Below is a small trained network, with its code and all its weights. Each question gives an input and a target symbol and asks what happens when units are switched off, that is, made to give their printed mean instead of their output.

import numpy as np


def w(rows, s, z=0):
    codes = np.array(rows[::2]) - 128.0
    scale = np.full(codes.shape[1], s)
    scale[-1] = z or s
    return codes * scale


def f(y):
    return np.maximum(y, 0)


def softmax(a):
    e = np.exp(a - a.max(-1, keepdims=True))
    return e / e.sum(-1, keepdims=True)


def log_softmax(a):
    a = a - a.max(-1, keepdims=True)
    return a - np.log(np.exp(a).sum(-1, keepdims=True))


def net(x, mask):
    ids = ['ΠΦαγησ'.index(c) for c in x.split()]
    T = len(ids)
    res = E[ids] + P[:T]
    u = 0
    for l in range(3):
        r = res
        for j in range(3):
            rows = slice(2 * j, 2 * j + 2)
            q, k, v = (r @ M[l][rows].T for M in (Q, K, V))
            z = softmax(np.where(np.tri(T) > 0, q @ k.T / 2**0.5, -1e9)) @ v
            o = O[l][rows]
            res = res + np.where(mask[u + j], z, o[:, -1]) @ o[:, :-1]
        u += 3
        y = f(res @ A[l][:, :-1].T + A[l][:, -1])
        res = res + np.where(mask[u : u + 4], y, B[l][:, -1]) @ B[l][:, :-1]
        u += 4
    return log_softmax(res[-1] @ U[:, :-1].T + U[:, -1])


Q, K, V, O, A, B = {}, {}, {}, {}, {}, {}
E = w([
[154,116,166,99,124,137,141,182],'Π',
[223,180,155,180,134,115,122,101],'Φ',
[81,137,162,9,136,168,41,64],'α',
[96,120,156,106,26,99,162,166],'γ',
[141,11,200,156,62,158,61,161],'η',
[108,121,109,81,68,30,101,126],'σ',
],0.016)
P = w([
[77,194,70,171,187,141,41,140],'0',
[133,191,81,128,137,114,55,183],'1',
[142,157,73,139,145,148,72,139],'2',
[139,152,84,143,108,155,110,108],'3',
[151,124,104,113,124,149,97,112],'4',
[160,109,102,141,93,146,148,90],'5',
[165,89,117,125,102,132,152,93],'6',
[171,71,130,127,107,122,171,87],'7',
[176,53,136,120,111,111,188,85],'8',
[176,24,177,91,145,83,164,109],'9',
[176,8,183,103,139,75,196,101],'10',
[194,2,165,79,112,75,209,89],'11',
],0.007)
Q[0] = w([
[96,142,106,141,143,132,105,156],'L0H0',
[133,137,111,128,126,126,104,151],'L0H0',
[91,146,173,145,145,105,111,160],'L0H1',
[108,126,83,159,161,122,137,142],'L0H1',
[225,94,127,83,26,65,45,102],'L0H2',
[6,222,106,178,217,96,225,166],'L0H2',
],0.017)
K[0] = w([
[66,128,135,122,88,167,120,149],'L0H0',
[138,104,78,97,145,126,137,150],'L0H0',
[124,126,102,177,179,70,126,81],'L0H1',
[97,203,91,158,87,89,30,150],'L0H1',
[198,59,231,69,123,152,216,33],'L0H2',
[124,255,105,230,107,228,8,183],'L0H2',
],0.0093)
V[0] = w([
[88,142,53,174,167,162,118,188],'L0H0',
[45,2,150,21,147,104,155,196],'L0H0',
[93,98,210,103,53,133,237,79],'L0H1',
[37,231,178,196,72,193,123,149],'L0H1',
[95,214,111,224,175,224,48,213],'L0H2',
[205,72,175,113,189,185,119,97],'L0H2',
],0.0075)
O[0] = w([
[157,117,51,122,63,130,123,122,66],'L0H0',
[146,186,58,176,93,104,255,170,114],'L0H0',
[146,81,144,116,198,103,139,145,147],'L0H1',
[102,124,116,154,164,101,85,167,95],'L0H1',
[170,118,55,125,100,110,99,166,3],'L0H2',
[197,119,107,68,94,139,148,109,198],'L0H2',
],0.0073,0.0057)
A[0] = w([
[169,230,209,38,118,143,118,249,190],'L0N0',
[2,63,83,116,51,181,221,221,94],'L0N1',
[97,199,33,107,145,92,251,196,110],'L0N2',
[111,113,21,188,219,211,156,87,2],'L0N3',
],0.0064,0.0014)
B[0] = w([
[89,133,68,211,97,208,207,1,238],'L0N0',
[164,222,203,60,184,200,87,114,255],'L0N1',
[59,52,162,212,141,118,109,104,184],'L0N2',
[151,73,86,137,146,113,138,146,128],'L0N3',
],0.0071,0.0026)
Q[1] = w([
[151,95,94,111,214,137,101,178],'L1H0',
[216,163,231,191,125,156,59,82],'L1H0',
[121,109,152,143,132,103,81,46],'L1H1',
[195,201,141,192,139,123,150,150],'L1H1',
[143,247,77,174,164,17,186,127],'L1H2',
[155,100,109,120,158,117,96,121],'L1H2',
],0.015)
K[1] = w([
[95,187,93,93,104,194,82,159],'L1H0',
[187,110,201,113,160,207,200,136],'L1H0',
[171,158,181,101,154,125,159,92],'L1H1',
[89,71,99,109,134,135,176,138],'L1H1',
[9,13,138,30,58,126,186,182],'L1H2',
[129,180,124,123,126,146,137,201],'L1H2',
],0.016)
V[1] = w([
[176,106,143,114,106,37,36,72],'L1H0',
[83,168,71,3,200,133,130,82],'L1H0',
[254,205,102,248,174,77,70,100],'L1H1',
[144,134,64,139,120,129,116,133],'L1H1',
[150,139,185,123,142,113,139,75],'L1H2',
[232,184,141,195,168,89,93,75],'L1H2',
],0.0087)
O[1] = w([
[129,164,192,94,89,52,30,91,195],'L1H0',
[90,48,110,204,76,108,179,73,11],'L1H0',
[139,135,158,153,62,164,254,249,245],'L1H1',
[73,152,135,136,180,158,140,104,118],'L1H1',
[112,161,104,123,183,96,143,198,147],'L1H2',
[46,184,50,87,129,28,193,123,240],'L1H2',
],0.0056,0.011)
A[1] = w([
[155,245,116,183,155,116,199,140,147],'L1N0',
[215,193,77,131,133,91,198,157,123],'L1N1',
[184,102,69,193,154,170,154,102,27],'L1N2',
[80,172,120,100,157,114,104,82,2],'L1N3',
],0.012,0.0017)
B[1] = w([
[129,255,154,185,169,137,111,100,255],'L1N0',
[202,132,86,133,28,108,142,52,249],'L1N1',
[187,43,131,155,38,213,199,84,155],'L1N2',
[161,102,89,59,81,149,142,131,201],'L1N3',
],0.01,0.0052)
Q[2] = w([
[123,212,206,59,4,107,197,151],'L2H0',
[148,110,201,91,97,139,110,206],'L2H0',
[45,111,205,127,168,197,83,144],'L2H1',
[215,105,60,142,151,191,155,189],'L2H1',
[130,110,110,177,130,92,112,162],'L2H2',
[110,115,178,120,46,129,227,141],'L2H2',
],0.013)
K[2] = w([
[88,96,97,110,126,24,250,224],'L2H0',
[82,191,121,75,120,27,60,162],'L2H0',
[102,69,208,172,23,164,118,163],'L2H1',
[131,171,70,175,178,194,77,139],'L2H1',
[97,156,83,118,128,155,122,101],'L2H2',
[163,113,190,80,191,83,213,72],'L2H2',
],0.012)
V[2] = w([
[74,124,67,68,138,153,194,213],'L2H0',
[105,171,78,147,158,132,137,108],'L2H0',
[152,202,148,55,207,182,137,107],'L2H1',
[132,143,132,117,76,200,149,250],'L2H1',
[185,204,117,173,181,108,76,56],'L2H2',
[163,5,254,183,71,95,94,118],'L2H2',
],0.0099)
O[2] = w([
[186,242,32,136,148,96,190,81,159],'L2H0',
[149,109,140,161,79,87,91,134,3],'L2H0',
[158,105,68,165,75,91,31,51,221],'L2H1',
[159,49,201,101,218,106,74,141,217],'L2H1',
[38,97,119,73,124,123,220,198,127],'L2H2',
[96,210,154,253,62,88,22,196,227],'L2H2',
],0.0044,0.007)
A[2] = w([
[104,184,61,157,168,101,148,74,2],'L2N0',
[34,97,59,97,164,78,178,144,54],'L2N1',
[2,115,90,89,92,61,142,145,121],'L2N2',
[48,112,39,199,188,120,104,63,152],'L2N3',
],0.013,0.0019)
B[2] = w([
[140,45,157,135,110,127,109,211,250],'L2N0',
[232,130,245,107,175,207,123,108,199],'L2N1',
[2,72,45,180,71,122,75,208,254],'L2N2',
[113,240,221,50,227,112,112,96,140],'L2N3',
],0.0072,0.0081)
U = w([
[177,30,98,200,82,196,195,102,67],'Π',
[83,65,55,193,89,98,140,175,116],'Φ',
[144,86,69,45,117,117,102,8,168],'α',
[228,3,156,143,179,115,74,192,146],'γ',
[235,188,54,157,79,58,116,121,51],'η',
[78,238,129,193,206,131,174,115,254],'σ',
],0.005,0.0028)

Each question gives the input, a string of symbols that net reads in full, and the target symbol t.
The units are the heads (2 rows each of Q, K, V and O) and the neurons (one row each of A and B). Each row of codes is followed by its name. A weight is (code - 128) times the scale printed after its matrix; where a second scale follows, it is the last column's (O, A, B and U).
mask holds one flag per unit, layer by layer, with each layer's heads first. A switched-off unit (its flag False) gives its mean, the last column of its rows in O or B, instead of its output. The means were averaged over made-up inputs and are rounded, as every weight is.
A unit's drop is (log p(t) with every unit on - log p(t) with that unit switched off) / (log p(t) with every unit on - log p(t) with every unit switched off).
k most important neurons: the k neurons with the biggest drops, biggest first
k most important neurons of layer l: the k neurons of layer l with the biggest drops, biggest first
which heads matter: for each layer, one digit per head in row order, 1 if its drop is at least 0.15 and else 0, layers parted by /
input α Φ α, target Φ: 2 most important neurons : [L1N0 L2N2]
input η σ Π η σ σ Φ Π γ σ, target γ: which heads matter : 101 / 111 / 001
input η γ σ σ σ Φ η γ γ, target γ: which heads matter : 011 / 101 / 101
input Φ η α α η, target α: which heads matter : 100 / 001 / 001
input Π Φ α Φ η Π Π Π, target Π: 4 most important neurons : [L0N0 L2N0 L1N0 L1N1]
input η σ σ σ α η η σ η Φ Π, target Φ: which heads matter : 000 / 011 / 111
input σ σ α η η η Φ η η η α γ, target α: 2 most important neurons : [L1N3 L1N1]
input Φ σ η γ σ, target γ: which heads matter : 001 / 111 / 011
input σ γ Φ η σ σ Π, target σ: 3 most important neurons : [L1N0 L2N3 L0N0]
input σ Φ η γ, target η: 3 most important neurons : [L0N1 L1N0 L1N3]
input Φ α σ, target α: most important neuron : [L0N0]
input η Φ η σ σ η σ σ, target σ: which heads matter : 001 / 011 / 010
input γ η η η Φ σ α γ Φ Φ, target Φ: 3 most important neurons of layer 2 : [L2N0 L2N2 L2N1]
input η σ η η α σ η η Π, target Π: which heads matter : 100 / 100 / 000
input η η η η σ γ Φ, target γ: which heads matter : 101 / 011 / 100
input η Π η γ η σ Φ Π γ σ η Π, target η: 3 most important neurons : [L1N0 L1N1 L0N0]
input γ σ Φ γ, target Φ: which heads matter : 000 / 001 / 001
input η σ α σ Φ Π, target Φ: 3 most important neurons : [L1N0 L1N1 L2N2]
input η σ Π α η η η η γ σ γ, target σ: 2 most important neurons of layer 1 : [L1N0 L1N3]
input σ η η η γ σ γ η Φ Φ Φ, target Φ: 2 most important neurons : [L1N1 L2N2]
input η α η η Φ σ σ, target σ: most important neuron : [L2N0]
input γ η η Φ η σ η α, target η: 2 most important neurons : [L1N0 L1N1]
input η Φ η η α σ, target α: which heads matter : 000 / 101 / 011
input γ η η η η Φ η η α γ, target α: 2 most important neurons of layer 0 : [L0N1 L0N2]
input η Π σ α σ σ σ Π Φ, target Π: 2 most important neurons : [L1N2 L0N1]
input η Π σ α Φ, target α: 2 most important neurons of layer 0 : [L0N2 L0N1]
input σ η η σ Φ α, target Φ: most important neuron : [L2N2]
input η α γ Π Φ η γ Π Π α, target Π: most important neuron : [L2N0]
input η η Φ η, target Φ: which heads matter : 000 / 011 / 001
